Below is a small trained network, with its code and all its weights. Each question gives an input and a class and asks what happens when units are switched off, that is, made to give their printed mean instead of their output.

import numpy as np


def w(rows, s, z=0):
    codes = np.array(rows[::2]) - 128.0
    scale = np.full(codes.shape[1], s)
    scale[-1] = z or s
    return codes * scale


def f(y):
    return np.maximum(y, 0)


def log_softmax(a):
    a = a - a.max(-1, keepdims=True)
    return a - np.log(np.exp(a).sum(-1, keepdims=True))


def net(x, mask):
    res = np.array(x, float).reshape(1, 3) / 4 @ E
    y = f(res @ A[0][:, :-1].T + A[0][:, -1])
    res = res + np.where(mask, y, B[0][:, -1]) @ B[0][:, :-1]
    return log_softmax(res[-1] @ U[:, :-1].T + U[:, -1])


A, B = {}, {}
E = w([
[117,250,190,147,52],'x0',
[170,31,173,74,58],'x1',
[74,110,37,191,65],'x2',
],0.012)
A[0] = w([
[131,188,197,161,92,149],'neuron 0',
[139,83,106,83,238,119],'neuron 1',
[189,75,207,125,105,75],'neuron 2',
[95,189,149,67,103,28],'neuron 3',
[89,93,92,158,53,116],'neuron 4',
[151,72,91,131,176,4],'neuron 5',
[106,167,111,188,251,77],'neuron 6',
[186,97,148,61,81,143],'neuron 7',
[107,84,109,115,183,9],'neuron 8',
[87,165,121,169,180,175],'neuron 9',
[199,151,188,59,203,60],'neuron 10',
[160,166,169,78,154,116],'neuron 11',
[116,205,114,87,231,28],'neuron 12',
],0.011,0.0038)
B[0] = w([
[153,63,189,147,93,255],'neuron 0',
[131,62,168,176,80,250],'neuron 1',
[154,139,95,58,122,227],'neuron 2',
[125,96,181,135,68,189],'neuron 3',
[86,182,80,90,160,230],'neuron 4',
[124,108,142,122,68,201],'neuron 5',
[173,85,74,125,124,233],'neuron 6',
[181,145,134,59,147,236],'neuron 7',
[132,105,147,154,34,185],'neuron 8',
[149,111,110,85,144,218],'neuron 9',
[9,133,74,87,106,247],'neuron 10',
[55,109,126,156,111,207],'neuron 11',
[183,162,73,84,127,209],'neuron 12',
],0.012,0.0096)
U = w([
[42,133,108,123,131,126],'0',
[250,135,125,80,141,71],'1',
[167,76,203,196,85,87],'2',
[145,98,168,129,183,253],'3',
[128,129,186,183,195,41],'4',
],0.015,0.011)

Each question gives the input, the list of numbers given to net, and the class t.
The units are the neurons (one row each of A and B). Each row of codes is followed by its name. A weight is (code - 128) times the scale printed after its matrix; where a second scale follows, it is the last column's (A, B and U).
mask holds one flag per neuron, in row order. A switched-off neuron (its flag False) gives its mean, the last column of its row in B, instead of its output. The means were averaged over made-up inputs and are rounded, as every weight is.
A unit's drop is (log p(t) with every unit on - log p(t) with that unit switched off) / (log p(t) with every unit on - log p(t) with every unit switched off).
unit that matters most: the unit with the biggest drop
top k neurons: the k neurons with the biggest drops, biggest first
drop when u is switched off: that unit's drop, to one decimal
input [7,-4,4], class 2: unit that matters most : neuron 0
input [8,-1,7], class 2: top 2 neurons : neuron 0; neuron 10
input [0,1,-1], class 3: top 3 neurons : neuron 10; neuron 12; neuron 4
input [0,7,7], class 0: top 4 neurons : neuron 4; neuron 12; neuron 6; neuron 0
input [-5,4,-5], class 0: top 2 neurons : neuron 10; neuron 0
input [-1,5,-6], class 0: top 2 neurons : neuron 10; neuron 11
input [-7,4,5], class 2: top 2 neurons : neuron 10; neuron 1
input [1,3,2], class 3: top 2 neurons : neuron 10; neuron 12
input [-2,7,6], class 1: top 2 neurons : neuron 10; neuron 7
input [7,-5,6], class 2: top 4 neurons : neuron 0; neuron 10; neuron 3; neuron 2
input [4,4,-6], class 0: top 2 neurons : neuron 10; neuron 11
input [-7,-6,-4], class 2: top 2 neurons : neuron 1; neuron 8
input [5,4,-5], class 0: top 4 neurons : neuron 10; neuron 11; neuron 1; neuron 2
input [4,-8,-2], class 1: unit that matters most : neuron 12
input [8,5,-8], class 0: drop when neuron 10 is switched off : 1.7
input [-4,-7,-2], class 1: drop when neuron 6 is switched off : 0.0
input [-2,4,-7], class 0: drop when neuron 10 is switched off : 1.0
